In the rows, 128 means zero.
Each row has a class, written after it.
[182 115 140 189 138 148  76 202 105 114 106 129 130 107 163 209 122 159
 112  87 142  97 132 118 163 151 134  90 139  88 143 141 163 132  93  71
 154 122]
H
[187 137 146 179 151 151  88 197 106 107 111 133 143 110 154 174 121 152
 112  92 134  90 134 128 156 149 143  91 141  77 153 146 172 135 117  81
 147 140]
H
[178 169 156 194 125 125 100 200 126 107 118 146 121 148 144 121 177 159
 118  90  90 132 159 133 122 187 136  92 156 138 153 136 144 143  95  88
 127 115]
J
[184 132 132 179 138 141  80 204 111 115 113 152 134 113 169 199 117 166
 115  96 138 106 138 113 137 139 125 109 138  98 150 137 147 146  94  72
 144 124]
P
[179 181 147 207 121 128 101 213 135 120 115 156 124 142 142 129 172 159
 115  90  84 133 162 131 119 177 139  97 155 135 154 132 138 129  95  76
 119 108]
P
[185 133 136 167 153 139  83 187 111 118 119 149 128 104 161 194 112 155
 109  83 132 105 135 107 124 149 126 107 129  87 151 141 167 131  98  85
 135 129]
C
[191 159 141 180 139 140  84 192 117 107 116 137 134 107 163 193 120 155
 120 101 129  99 137 133 137 153 139  93 138  84 155 155 167 133 109  77
 152 135]
Y
[183 139 137 184 142 141  80 203 114 119 109 139 129 103 169 204 115 156
 111  87 138 108 135 120 146 140 131  98 134  88 149 141 160 129 100  78
 145 123]
P
[172 166 158 179 102 124 105 200 135 104 122 132 127 144 153 118 170 159
 117  94 104 151 163 119 124 176 144  87 152 136 157 136 120 139  96  85
 121 124]
G
[187 150 134 167 146 139  72 186 115 105 121 138 134 101 148 190 103 155
 116 102 131 101 141 130 129 144 131  91 134  93 135 141 158 118 115  90
 145 129]
G
[171 169 148 212 140 126 104 205 122 117 120 137 124 131 129 119 168 156
 124  93 100 133 144 140 139 197 137  88 156 140 147 126 150 123 102 113
 133 119]
M
[190 168 133 159 160 136  81 216 114 106 114 150 123 116 161 186 112 155
 114  79 126 110 149 113 118 149 149 101 120  86 159 139 155 130 102  83
 141 128]
L
[169 155 157 204 142 127 101 194 119 105 117 131 122 144 137 118 181 154
 117  97 106 129 151 139 138 191 142  84 155 140 153 123 149 148 105 107
 138 121]
J
[176 151 128 181 145 138  73 191 120 119 114 144 124 101 160 199 102 153
 115  97 132  96 139 127 132 140 133 101 134  95 135 131 157 127 109  87
 147 126]
P
[182 172 154 206 154 129 107 205 123 102 126 148 119 142 135 111 178 157
 118  95  98 138 155 138 114 175 135  94 155 129 155 128 144 138 107  93
 120 118]
W
[190 153 144 174 142 144  86 188 107 100 111 140 140 112 161 171 115 160
 117  97 128  86 134 127 144 137 137  95 136  83 154 151 169 135 118  85
 151 133]
J
[173 159 152 192 116 121 117 191 132 121 124 143 117 139 161 128 178 158
 121  98  95 137 157 124 123 183 143 100 154 126 160 138 137 132  94  83
 127 119]
Q
[181 172 158 197 154 122 113 214 126 113 121 146 121 143 139 116 182 151
 116  96 103 132 151 135 105 195 149  97 157 139 156 122 151 135 114 100
 124 131]
T
[179 169 148 201 134 129 100 205 134 117 123 155 114 140 142 140 176 161
 121  86  97 135 152 129 138 187 125  90 154 128 152 134 145 128  90  82
 115 105]
W
[181 141 136 167 149 136  79 182 117 118 119 149 129 108 168 201 102 150
 110  87 127 104 143 121 121 137 132 107 135  96 144 134 161 140 101  84
 139 126]
P
[172 178 157 193 127 132 103 198 135 120 116 153 129 143 148 138 180 156
 118  86  80 123 150 132 124 193 140  93 150 136 158 149 155 122  99  84
 111  92]
E
[179 166 153 202 119 127 102 209 120 117 118 149 127 139 146 139 166 165
 118  97  99 120 153 126 122 186 135 103 147 128 156 137 140 132 100  81
 123 124]
C
[190 147 134 159 146 137  84 199 114 117 125 148 131 106 171 187 109 154
 118  83 122 108 146 119 130 146 128 110 136  84 150 138 160 139  95  88
 144 134]
M
[180 171 152 198 128 127 103 198 136 110 129 133 122 136 148 109 166 156
 121  86 105 150 155 119 121 166 135  92 151 128 156 137 140 137 106  97
 121 115]
W
[188 161 147 161 151 135  83 198 111  95 117 134 137 112 159 163 116 153
 110 101 123 100 147 134 131 143 145  92 137  86 154 148 156 132 120  87
 141 147]
G
[180 141 140 160 163 145  81 183 110 111 115 144 132 109 167 197 122 152
 115  86 134 105 135 112 120 150 135 102 130  97 156 144 165 134 106  84
 140 112]
E
[185 167 160 201 145 121 113 209 127 115 118 135 126 138 137 124 176 153
 116  93  99 120 153 138 116 194 149  95 159 133 156 133 161 130 114  97
 125 128]
T
[195 119 139 191 137 147  77 203 109 118 111 131 134 108 159 201 128 159
 111  78 136 106 138 111 150 152 131  94 140  89 152 145 162 131  96  67
 148 123]
H
[178 158 150 195 138 125 109 204 120 116 125 149 132 139 139 117 176 163
 114 100  99 126 154 132 117 186 142 105 154 133 159 131 143 141 104  92
 125 123]
C
[178 136 138 157 159 139  77 170 114 111 123 142 125 108 173 189 110 146
 111  81 131 102 141 120 133 145 131 103 134  91 143 134 172 146  97  96
 147 132]
J
[183 177 146 198 112 128 100 207 136 128 120 155 128 132 139 135 168 165
 127  80  87 126 153 131 142 196 130  92 159 128 151 140 155 119  91  91
 120 105]
M
[173 158 159 215 135 136 104 204 123 109 120 150 123 147 130 124 173 157
 120  94  97 127 151 135 120 195 144  86 163 138 150 127 148 129 105  93
 125 127]
H
[178 163 154 197 151 125 106 196 127 113 122 148 119 142 143 117 184 154
 115  86  99 136 152 130 131 187 133  91 154 128 151 124 148 137  93  94
 117 104]
W
[176 170 148 206 107 125 100 213 128 119 118 139 125 134 144 132 161 168
 129  95  98 127 153 129 139 181 137  93 153 133 149 136 138 128 100  96
 134 119]
M
[181 174 156 196 120 125  96 206 132 112 116 144 125 136 137 133 172 159
 116  87  87 137 158 132 130 188 136  84 154 132 150 147 146 112  96  85
 114 110]
G
[172 174 153 199 120 131  99 203 137 119 116 152 125 144 145 142 179 163
 119  93  78 114 154 129 129 191 139  92 152 136 160 153 154 129 100  82
 115 102]
E
[186 172 152 198 130 125 103 200 135 115 119 146 121 140 140 135 181 150
 115  88  87 141 157 132 121 190 141  90 153 124 158 143 154 133  92  82
 125 110]
Y
[183 174 158 210 136 126 109 202 127 107 120 149 120 141 143 126 175 160
 117  93  90 126 145 138 128 179 132  84 152 127 151 138 148 129 100  85
 116 108]
W
[183 167 150 192 136 120 107 213 135 124 116 144 117 138 146 141 177 150
 111  81  91 131 153 125 119 195 139  98 154 134 152 136 155 124  90  80
 117 113]
T
[196 154 139 174 138 142  90 204 111 103 120 139 141 114 173 178 120 160
 117 103 120 100 143 131 124 135 139 111 135  80 159 149 154 149 112  68
 150 135]
Q
[184 125 130 187 138 145  78 195 106 116 115 146 132 100 160 210 110 162
 111  97 135  98 122 109 148 148 116 102 131  95 145 146 163 131  89  77
 144 125]
C
[182 173 160 206 122 127 102 216 128 106 118 138 118 140 142 143 165 159
 120  85 108 125 154 128 140 198 153  79 148 124 161 135 149 126 100 100
 133 115]
L
[177 162 146 198 117 126 112 207 133 117 126 145 117 145 155 133 176 159
 121 101  88 139 160 130 128 184 142  99 152 127 163 138 133 142  96  83
 128 126]
Q
[191 180 158 204 125 125 103 227 120 102 119 145 131 147 147 130 168 166
 119  95  94 113 161 135 130 191 155  92 149 122 164 140 144 143 104  90
 132 123]
L
[185 141 135 167 149 147  81 194 110 114 115 144 134 109 169 203 125 158
 117  98 126 101 136 115 136 147 132 103 132  96 159 154 157 131 102  73
 145 114]
E
[177 153 136 171 147 140  87 197 110 110 106 142 139 117 156 175 110 155
 114 107 134  86 136 129 154 138 142 104 133  90 156 139 151 139 123  82
 144 139]
P
[193 137 139 174 146 135  82 213 113 120 109 134 121 103 171 211 125 155
 113  90 141 104 136 113 138 152 131 103 134  92 149 142 161 129 102  73
 148 131]
T
[196 137 131 170 146 139  84 184 115 112 126 139 129 110 171 193 112 148
 109  93 118 109 142 121 125 143 129 111 133  84 150 144 159 151 104  79
 144 134]
Q
[180 147 139 159 146 145  84 180 109 108 112 146 145 119 149 185 113 156
 116 109 128  78 128 124 144 143 132 111 131 100 163 159 159 136 128  78
 135 127]
E
[185 149 138 182 151 140  79 203 117 112 118 139 119 104 166 197 121 160
 118  89 136 102 141 125 145 139 127  98 134  81 150 144 161 130 104  78
 141 131]
W
[194 141 133 179 136 139  78 194 115 112 112 136 126 108 162 209 123 156
 115  91 130 113 140 117 137 150 130  98 134  90 153 152 158 132  91  66
 151 120]
Y
[185 153 132 175 143 142  74 175 120 116 120 140 128 100 158 210 107 148
 119  97 129  98 138 130 133 146 132 101 135  91 143 147 171 127 104  80
 151 128]
Y
[178 162 150 191 128 127  98 200 125 108 117 145 116 147 148 131 175 155
 115  85  89 135 163 125 126 185 134  93 152 132 154 133 141 144  86  83
 130 114]
J
[179 117 140 180 137 147  79 200 115 122 111 133 124 107 164 214 128 153
 112  84 137 100 142 119 165 156 136  90 140  84 148 140 164 131  91  72
 150 129]
H
[180 175 144 195 126 126  99 214 128 117 122 155 113 141 139 128 168 158
 124  88  91 141 156 128 128 196 131  93 156 137 152 124 134 130  90  93
 127 115]
M
[187 136 133 179 138 148  76 197 112 111 111 144 125 110 168 198 127 161
 117  87 134 111 137 109 155 150 122  91 135  90 149 143 159 138  87  78
 153 120]
J
[195 138 134 191 151 145  81 200 113 109 116 144 122 104 158 199 124 165
 118  88 139 108 135 112 148 143 118  91 136  83 153 145 162 130  98  75
 142 123]
W
[180 160 154 199 142 122 104 206 125 112 124 145 115 143 148 129 177 160
 119  93 102 137 157 127 127 181 131  96 151 127 157 134 139 141  97  90
 120 122]
W
[176 165 151 212 122 139  99 204 136 124 117 152 121 139 134 142 175 154
 119  78  90 130 154 129 139 201 138  81 160 129 149 134 156 118  93  82
 118 111]
H
[174 178 158 194 133 131 100 200 131 112 117 150 126 145 142 132 176 158
 120  93  84 120 153 132 117 192 143  91 151 136 161 146 153 125 106  88
 118 100]
E
[171 164 155 194 119 127 116 204 139 109 125 125 121 137 150 120 165 147
 119  97 115 139 146 120 127 183 153  84 155 136 159 126 142 136 106 100
 135 132]
T
[178 170 153 197 144 126 107 205 124 104 123 138 126 139 129 115 178 152
 113  98  90 149 156 141 122 188 142  83 156 139 155 135 137 123 102  94
 121 125]
G
[184 162 149 201 145 127 106 202 127 111 127 135 125 144 141 111 181 148
 111  93  91 139 157 139 119 184 147 102 155 126 161 127 147 150 109  96
 130 121]
Q
[198 133 136 178 137 142  86 192 112 113 118 139 137 108 171 198 120 160
 114  91 126 104 137 116 134 141 130 109 135  82 154 150 163 143 102  72
 146 123]
Q
[185 145 143 173 146 153  87 193 111 107 114 138 147 114 151 176 109 154
 117  93 126  84 136 132 153 147 144  95 141  77 153 151 174 128 124  83
 143 139]
H
[177 157 159 206 119 132 100 209 124 114 116 147 120 148 143 137 176 155
 116  89  94 126 159 131 130 195 141  93 159 131 152 131 139 134  94  74
 124 123]
H
[186 175 149 200 113 121  98 203 133 130 118 145 127 130 136 135 168 162
 124  79  88 126 151 132 137 193 130  91 158 135 150 141 153 120  98  91
 121 103]
M
[188 119 145 173 158 146  85 187 110 110 119 138 132 110 158 190 119 147
 109  79 138 108 135 119 134 157 135  91 141  83 147 135 172 135 104  88
 144 131]
H
[196 146 139 170 142 137  78 212 107 105 114 143 129 112 166 205 119 160
 114  88 134 104 146 115 138 153 137  99 130  89 154 142 156 145  93  77
 149 120]
L
[189 129 133 190 139 150  84 199 106 114 114 145 136 101 158 207 115 167
 117  93 140  99 122 109 152 155 121  94 132  86 152 147 167 127  98  81
 145 125]
C
[186 172 156 205 123 124 109 203 124 104 120 142 123 145 147 122 168 157
 115  98  83 123 157 136 110 183 144 102 155 125 159 142 142 138 102  76
 127 122]
Q
[175 169 152 208 117 124  98 211 132 122 115 146 125 139 149 135 166 161
 118  89 100 128 156 127 128 178 140  98 153 132 156 134 139 128 100  84
 124 116]
P
[192 139 131 182 136 144  78 200 114 114 115 145 128 108 164 212 128 159
 118  97 138 119 134 115 140 149 123 102 133  93 153 148 152 138  91  67
 150 126]
Y
[186 185 146 204 112 125 103 205 139 116 121 157 121 146 144 137 176 163
 125  94  75 131 158 134 123 190 133  88 153 127 160 150 150 129  94  73
 122 112]
Y
[172 162 156 191 146 125 102 203 123 102 120 137 123 142 131 115 179 157
 116  98 104 141 157 139 128 192 147  81 158 138 154 125 139 128 106 101
 126 121]
G
[181 150 131 174 135 141  81 186 117 118 121 148 131  98 153 200 102 161
 129 101 134  89 132 135 145 154 126  94 138  92 132 132 164 125 111  99
 152 127]
M
[178 175 151 211 134 123 104 201 128 107 121 142 118 142 136 124 180 154
 119 100  93 135 151 140 119 190 140  89 154 133 159 138 149 133 101  87
 131 124]
Y
[179 136 140 175 144 151  85 201 111 110 109 137 141 113 148 181 117 157
 115  92 136  85 135 128 162 146 142  98 139  78 155 148 167 126 116  76
 145 138]
H
[182 178 153 202 137 124  99 222 122 107 118 147 118 144 143 132 173 160
 120  89 104 126 159 129 130 199 150  88 147 129 161 128 144 137  97  94
 131 119]
L
[186 174 137 160 152 138  86 212 108 104 113 140 142 115 163 174 114 154
 114  97 125  88 148 133 140 144 155 107 125  84 156 142 155 144 114  81
 147 136]
L
